Below are the code and all the weights of a small trained network. Each question names an input and a class and asks about switching units off, where a switched-off unit gives its printed mean instead of its output.

import numpy as np


def w(rows, s, z=0):
    codes = np.array(rows[::2]) - 128.0
    scale = np.full(codes.shape[1], s)
    scale[-1] = z or s
    return codes * scale


def norm(h):
    return h / np.sqrt((h * h).mean(-1, keepdims=True) + 1e-5)


def f(y):
    return y / 2 * (1 + np.tanh(0.7978845608 * (y + 0.044715 * y**3)))


def log_softmax(a):
    a = a - a.max(-1, keepdims=True)
    return a - np.log(np.exp(a).sum(-1, keepdims=True))


def net(x, mask):
    res = np.array(x, float).reshape(1, 7) / 4 @ E
    u = 0
    for l in range(3):
        y = f(norm(res) @ A[l][:, :-1].T + A[l][:, -1])
        res = res + np.where(mask[u : u + 5], y, B[l][:, -1]) @ B[l][:, :-1]
        u += 5
    return log_softmax(norm(res)[-1] @ U[:, :-1].T + U[:, -1])


A, B = {}, {}
E = w([
[78,139,70,112,110,222,120,232,131,95],'x0',
[135,159,122,60,142,90,109,180,181,67],'x1',
[135,137,151,139,10,229,219,192,102,10],'x2',
[92,144,52,1,182,47,132,153,170,168],'x3',
[188,133,180,87,65,44,244,46,85,125],'x4',
[165,107,191,190,108,105,157,47,86,145],'x5',
[199,136,238,157,160,50,22,92,208,44],'x6',
],0.00038)
A[0] = w([
[141,98,121,126,134,115,117,125,99,129,22],'L0N0',
[53,87,114,51,208,93,22,200,220,82,25],'L0N1',
[118,67,145,252,133,161,76,74,43,238,5],'L0N2',
[58,124,122,47,199,117,24,198,217,69,19],'L0N3',
[101,54,142,103,151,145,100,146,113,110,159],'L0N4',
],0.0011,0.00015)
B[0] = w([
[94,128,135,126,114,119,131,108,180,106,99],'L0N0',
[227,254,81,149,93,123,104,196,184,73,253],'L0N1',
[85,110,110,171,217,142,26,136,211,164,242],'L0N2',
[245,254,71,139,122,109,87,185,173,68,246],'L0N3',
[201,147,83,144,110,145,154,132,115,126,138],'L0N4',
],0.00085,0.00026)
A[1] = w([
[6,172,57,154,113,248,97,239,148,118,25],'L1N0',
[158,132,210,116,173,29,149,20,143,138,94],'L1N1',
[108,117,60,75,140,136,151,158,89,167,97],'L1N2',
[149,80,165,179,28,225,160,150,107,61,66],'L1N3',
[75,146,73,108,150,153,128,168,115,151,2],'L1N4',
],0.0016,0.00067)
B[1] = w([
[175,97,181,96,121,9,136,41,86,119,254],'L1N0',
[195,11,170,110,17,69,78,172,33,134,233],'L1N1',
[95,141,152,80,108,135,199,139,184,138,141],'L1N2',
[78,200,173,196,130,113,153,183,104,56,221],'L1N3',
[143,125,186,85,100,104,164,96,145,125,100],'L1N4',
],0.0014,0.00069)
A[2] = w([
[131,64,156,193,71,189,207,22,53,203,1],'L2N0',
[99,151,172,188,83,198,179,140,100,45,12],'L2N1',
[78,156,92,49,129,133,214,129,121,159,116],'L2N2',
[124,92,98,152,205,90,67,80,146,220,112],'L2N3',
[203,109,250,226,150,129,48,75,150,93,56],'L2N4',
],0.0022,0.00063)
B[2] = w([
[163,168,110,70,157,107,60,162,186,87,224],'L2N0',
[73,181,208,228,106,25,217,187,90,77,214],'L2N1',
[39,1,34,142,68,194,178,140,239,202,175],'L2N2',
[76,174,229,227,121,244,206,119,56,20,195],'L2N3',
[85,113,45,34,120,141,204,123,138,197,248],'L2N4',
],0.0014,0.0013)
U = w([
[232,28,200,61,70,27,81,61,45,172,93],'0',
[73,134,177,230,227,253,74,48,63,181,88],'1',
[212,238,60,74,190,105,21,193,235,67,85],'2',
[38,40,21,57,80,175,212,145,220,215,103],'3',
[74,196,212,241,57,71,224,214,81,27,255],'4',
],0.0056,0.00041)

Each question gives the input, the list of numbers given to net, and the class t.
The units are the neurons (one row each of A and B). Each row of codes is followed by its name. A weight is (code - 128) times the scale printed after its matrix; where a second scale follows, it is the last column's (A, B and U).
mask holds one flag per neuron, layer by layer. A switched-off neuron (its flag False) gives its mean, the last column of its row in B, instead of its output. The means were averaged over made-up inputs and are rounded, as every weight is.
A unit's drop is (log p(t) with every unit on - log p(t) with that unit switched off) / (log p(t) with every unit on - log p(t) with every unit switched off).
The circuit of an input: a set's keep is (log p(t) with only the set's units on - log p(t) with every unit switched off) / (log p(t) with every unit on - log p(t) with every unit switched off). Starting from the 12 units with the biggest drops (on a tie, the unit counted first), units are removed one at a time, each time the one whose removal leaves the highest keep (on an exact tie, the one counted first), for as long as the keep stays at least 0.8.
units of the circuit, in order: the units of the circuit, biggest drop first
k most important neurons: the k neurons with the biggest drops, biggest first
k most important neurons of layer l: the k neurons of layer l with the biggest drops, biggest first
input [-5,-5,-1,4,-6,0,5], class 1: units of the circuit, in order => (L2N3, L2N1)
input [-6,1,-5,4,-6,3,-8], class 1: 2 most important neurons of layer 2 => (L2N3, L2N4)
input [-7,-5,5,6,-5,1,2], class 0: 3 most important neurons => (L1N1, L2N2, L2N1)
input [3,-2,6,1,-8,1,-5], class 4: 2 most important neurons of layer 2 => (L2N1, L2N4)
input [-2,0,-1,-3,3,-7,3], class 0: 3 most important neurons => (L1N1, L2N0, L2N2)
input [-4,2,3,3,8,-8,1], class 3: units of the circuit, in order => (L2N2, L1N0)
input [-1,-8,-7,-4,8,-4,-3], class 1: units of the circuit, in order => (L2N3, L0N2)
input [5,-3,1,7,6,6,1], class 3: units of the circuit, in order => (L2N2)
input [7,-6,1,-6,-5,1,-7], class 4: units of the circuit, in order => (L2N1, L1N3)
input [-8,4,-8,1,-7,-7,-5], class 1: 2 most important neurons => (L2N3, L2N0)
input [-3,-4,-6,-6,4,-7,2], class 1: 4 most important neurons => (L2N3, L0N2, L1N0, L1N4)
input [-4,4,5,1,6,-8,-1], class 3: 2 most important neurons => (L2N2, L2N3)
input [0,3,-2,-2,1,4,-5], class 3: 4 most important neurons => (L2N2, L1N2, L2N0, L1N0)
input [-6,-2,5,5,6,7,-7], class 3: 2 most important neurons => (L2N2, L1N0)
input [1,5,-8,-5,2,-1,-2], class 1: 2 most important neurons => (L2N3, L2N1)
input [-3,0,-5,-4,1,-3,-6], class 1: 2 most important neurons of layer 2 => (L2N3, L2N4)
input [-5,-2,5,6,4,7,-7], class 3: 3 most important neurons => (L2N2, L1N0, L2N0)
input [-6,2,-5,2,-5,6,-5], class 1: 2 most important neurons => (L2N3, L2N1)
input [8,-3,-5,0,3,8,2], class 1: most important neuron of layer 1 => (L1N0)
